Below are the code and all the weights of a small trained network. Each question names an input and a target symbol and asks about switching units off, where a switched-off unit gives its printed mean instead of its output.

import numpy as np


def w(rows, s, z=0):
    codes = np.array(rows[::2]) - 128.0
    scale = np.full(codes.shape[1], s)
    scale[-1] = z or s
    return codes * scale


def f(y):
    return np.maximum(y, 0)


def softmax(a):
    e = np.exp(a - a.max(-1, keepdims=True))
    return e / e.sum(-1, keepdims=True)


def log_softmax(a):
    a = a - a.max(-1, keepdims=True)
    return a - np.log(np.exp(a).sum(-1, keepdims=True))


def net(x, mask):
    ids = ['αβγηθμξπστψω'.index(c) for c in x.split()]
    T = len(ids)
    res = E[ids] + P[:T]
    u = 0
    for l in range(3):
        r = res
        for j in range(2):
            rows = slice(3 * j, 3 * j + 3)
            q, k, v = (r @ M[l][rows].T for M in (Q, K, V))
            z = softmax(np.where(np.tri(T) > 0, q @ k.T / 3**0.5, -1e9)) @ v
            o = O[l][rows]
            res = res + np.where(mask[u + j], z, o[:, -1]) @ o[:, :-1]
        u += 2
        y = f(res @ A[l][:, :-1].T + A[l][:, -1])
        res = res + np.where(mask[u : u + 4], y, B[l][:, -1]) @ B[l][:, :-1]
        u += 4
    return log_softmax(res[-1] @ U[:, :-1].T + U[:, -1])


Q, K, V, O, A, B = {}, {}, {}, {}, {}, {}
E = w([
[118,121,194,104],'α',
[242,109,190,206],'β',
[104,103,56,248],'γ',
[99,141,156,132],'η',
[90,101,81,188],'θ',
[88,148,137,170],'μ',
[104,77,135,138],'ξ',
[84,129,126,167],'π',
[119,128,121,131],'σ',
[90,93,90,186],'τ',
[236,25,29,94],'ψ',
[92,83,60,218],'ω',
],0.016)
P = w([
[1,132,139,131],'0',
[94,101,167,186],'1',
[119,120,158,183],'2',
[134,130,150,187],'3',
[150,110,157,194],'4',
[164,94,174,164],'5',
[171,92,174,182],'6',
[181,92,193,169],'7',
[191,85,193,167],'8',
[198,78,209,163],'9',
[203,71,217,175],'10',
],0.0094)
Q[0] = w([
[86,219,106,7],'L0H1',
[93,48,136,103],'L0H1',
[207,72,26,66],'L0H1',
[243,78,101,134],'L0H2',
[30,1,188,153],'L0H2',
[181,160,93,73],'L0H2',
],0.0074)
K[0] = w([
[54,106,121,124],'L0H1',
[165,255,40,214],'L0H1',
[34,117,97,67],'L0H1',
[254,82,223,229],'L0H2',
[65,85,236,141],'L0H2',
[247,110,190,119],'L0H2',
],0.0061)
V[0] = w([
[169,97,221,217],'L0H1',
[1,100,76,115],'L0H1',
[117,137,34,76],'L0H1',
[177,143,50,150],'L0H2',
[79,168,138,190],'L0H2',
[238,235,46,38],'L0H2',
],0.0082)
O[0] = w([
[166,130,107,111,205],'L0H1',
[146,131,137,244,129],'L0H1',
[81,107,238,203,83],'L0H1',
[117,27,76,78,124],'L0H2',
[174,148,181,107,167],'L0H2',
[49,126,149,71,8],'L0H2',
],0.011,0.013)
A[0] = w([
[142,179,62,40,3],'L0N1',
[14,82,217,191,97],'L0N2',
[253,91,230,175,24],'L0N3',
[78,48,39,191,213],'L0N4',
],0.0075,0.0026)
B[0] = w([
[5,58,169,51,154],'L0N1',
[19,96,106,162,137],'L0N2',
[50,219,30,140,253],'L0N3',
[168,120,254,50,187],'L0N4',
],0.005,0.015)
Q[1] = w([
[152,108,131,80],'L1H1',
[144,81,8,128],'L1H1',
[152,222,101,136],'L1H1',
[220,74,17,78],'L1H2',
[218,62,226,69],'L1H2',
[140,2,108,31],'L1H2',
],0.0072)
K[1] = w([
[92,158,153,92],'L1H1',
[66,61,72,145],'L1H1',
[67,177,174,111],'L1H1',
[77,116,206,178],'L1H2',
[71,86,238,201],'L1H2',
[6,108,154,229],'L1H2',
],0.012)
V[1] = w([
[113,132,193,184],'L1H1',
[211,136,197,166],'L1H1',
[56,40,91,110],'L1H1',
[1,124,175,204],'L1H2',
[190,73,91,133],'L1H2',
[79,89,76,216],'L1H2',
],0.01)
O[1] = w([
[97,208,136,141,178],'L1H1',
[69,166,45,201,188],'L1H1',
[99,207,250,38,67],'L1H1',
[137,203,93,118,186],'L1H2',
[84,2,102,92,149],'L1H2',
[50,118,86,67,252],'L1H2',
],0.0074,0.015)
A[1] = w([
[113,170,158,202,255],'L1N1',
[81,116,82,166,94],'L1N2',
[173,148,157,8,208],'L1N3',
[121,69,126,111,106],'L1N4',
],0.014,0.0059)
B[1] = w([
[115,28,255,181,213],'L1N1',
[120,152,60,98,255],'L1N2',
[97,104,97,253,195],'L1N3',
[245,206,216,116,145],'L1N4',
],0.0081,0.022)
Q[2] = w([
[157,253,147,50],'L2H1',
[238,168,166,233],'L2H1',
[186,251,113,130],'L2H1',
[72,160,130,72],'L2H2',
[154,110,30,135],'L2H2',
[164,195,132,81],'L2H2',
],0.0066)
K[2] = w([
[39,249,121,159],'L2H1',
[60,119,175,104],'L2H1',
[29,254,166,135],'L2H1',
[170,214,193,170],'L2H2',
[125,117,185,161],'L2H2',
[145,154,162,141],'L2H2',
],0.0082)
V[2] = w([
[70,234,141,251],'L2H1',
[94,170,150,139],'L2H1',
[125,143,104,46],'L2H1',
[163,105,65,188],'L2H2',
[118,155,167,156],'L2H2',
[139,94,124,199],'L2H2',
],0.012)
O[2] = w([
[185,155,162,36,255],'L2H1',
[2,223,71,189,126],'L2H1',
[90,198,101,81,41],'L2H1',
[76,87,133,106,232],'L2H2',
[159,93,177,104,161],'L2H2',
[87,130,221,195,250],'L2H2',
],0.0078,0.035)
A[2] = w([
[190,137,163,221,51],'L2N1',
[139,66,141,254,2],'L2N2',
[127,144,136,160,67],'L2N3',
[193,203,157,215,145],'L2N4',
],0.0081,0.0086)
B[2] = w([
[6,135,103,95,197],'L2N1',
[159,217,129,83,253],'L2N2',
[152,102,131,55,133],'L2N3',
[101,78,2,196,165],'L2N4',
],0.008,0.027)
U = w([
[118,33,179,142,190],'α',
[158,49,104,198,253],'β',
[85,2,89,87,80],'γ',
[187,135,154,126,72],'η',
[109,157,114,81,98],'θ',
[153,115,162,84,24],'μ',
[119,97,109,70,88],'ξ',
[148,145,153,82,68],'π',
[213,202,119,182,189],'σ',
[93,127,111,71,52],'τ',
[132,164,101,181,55],'ψ',
[62,104,87,78,25],'ω',
],0.009,0.0053)

Each question gives the input, a string of symbols that net reads in full, and the target symbol t.
The units are the heads (3 rows each of Q, K, V and O) and the neurons (one row each of A and B). Each row of codes is followed by its name. A weight is (code - 128) times the scale printed after its matrix; where a second scale follows, it is the last column's (O, A, B and U).
mask holds one flag per unit, layer by layer, with each layer's heads first. A switched-off unit (its flag False) gives its mean, the last column of its rows in O or B, instead of its output. The means were averaged over made-up inputs and are rounded, as every weight is.
A unit's drop is (log p(t) with every unit on - log p(t) with that unit switched off) / (log p(t) with every unit on - log p(t) with every unit switched off).
unit that matters most: the unit with the biggest drop
k most important neurons: the k neurons with the biggest drops, biggest first
top k neurons in layer l: the k neurons of layer l with the biggest drops, biggest first
input π ω ψ β τ σ, target π: 2 most important neurons => (L0N2, L1N2)
input ξ ψ ω, target α: unit that matters most => L1H2
input σ η ω ψ ξ ψ ω β ψ ω σ, target σ: 2 most important neurons => (L1N1, L0N2)
input ω γ ξ γ ψ, target α: 4 most important neurons => (L0N4, L2N2, L1N1, L2N1)
input ξ τ ω μ τ ψ σ α ω μ, target β: 3 most important neurons => (L1N2, L0N3, L1N3)
input σ μ σ η θ ξ ψ π σ β τ, target σ: 3 most important neurons => (L1N1, L0N2, L2N1)
input γ β σ, target γ: 2 most important neurons => (L0N1, L2N2)
input σ τ σ ω ψ, target α: 2 most important neurons => (L1N3, L1N2)
input γ β ω π ω θ η η θ ξ, target γ: 3 most important neurons => (L2N2, L0N1, L0N3)
input σ α σ β ψ σ θ γ θ θ, target σ: 4 most important neurons => (L1N1, L0N2, L2N1, L1N3)
input σ β μ, target σ: 3 most important neurons => (L1N3, L1N1, L0N2)
input γ θ τ η α σ β η σ ω σ, target γ: 2 most important neurons => (L2N2, L0N1)
input γ θ σ ω β α σ σ π τ, target γ: 2 most important neurons => (L2N2, L0N1)
input π π π π τ ω α γ β σ η, target π: top 3 neurons in layer 0 => (L0N3, L0N1, L0N2)
input ω ψ β ψ π ξ σ μ μ η α, target ω: top 2 neurons in layer 0 => (L0N3, L0N2)
input ψ μ β, target ψ: unit that matters most => L1N3
input β ψ θ π, target β: top 2 neurons in layer 1 => (L1N1, L1N4)
input γ ξ ψ σ π β η ξ π σ α, target γ: top 3 neurons in layer 0 => (L0N3, L0N1, L0N2)
input θ ω τ ξ μ π η β, target θ: top 3 neurons in layer 1 => (L1N1, L1N3, L1N4)
input π γ τ β γ θ θ π τ σ, target π: top 3 neurons in layer 1 => (L1N1, L1N2, L1N3)
input σ σ β, target σ: top 2 neurons in layer 1 => (L1N3, L1N1)
input θ μ γ θ ξ η π γ β γ σ, target θ: top 2 neurons in layer 1 => (L1N3, L1N4)
input σ τ η π σ τ τ γ β τ θ, target σ: top 2 neurons in layer 1 => (L1N1, L1N3)
input ω π γ, target α: top 2 neurons in layer 0 => (L0N4, L0N2)
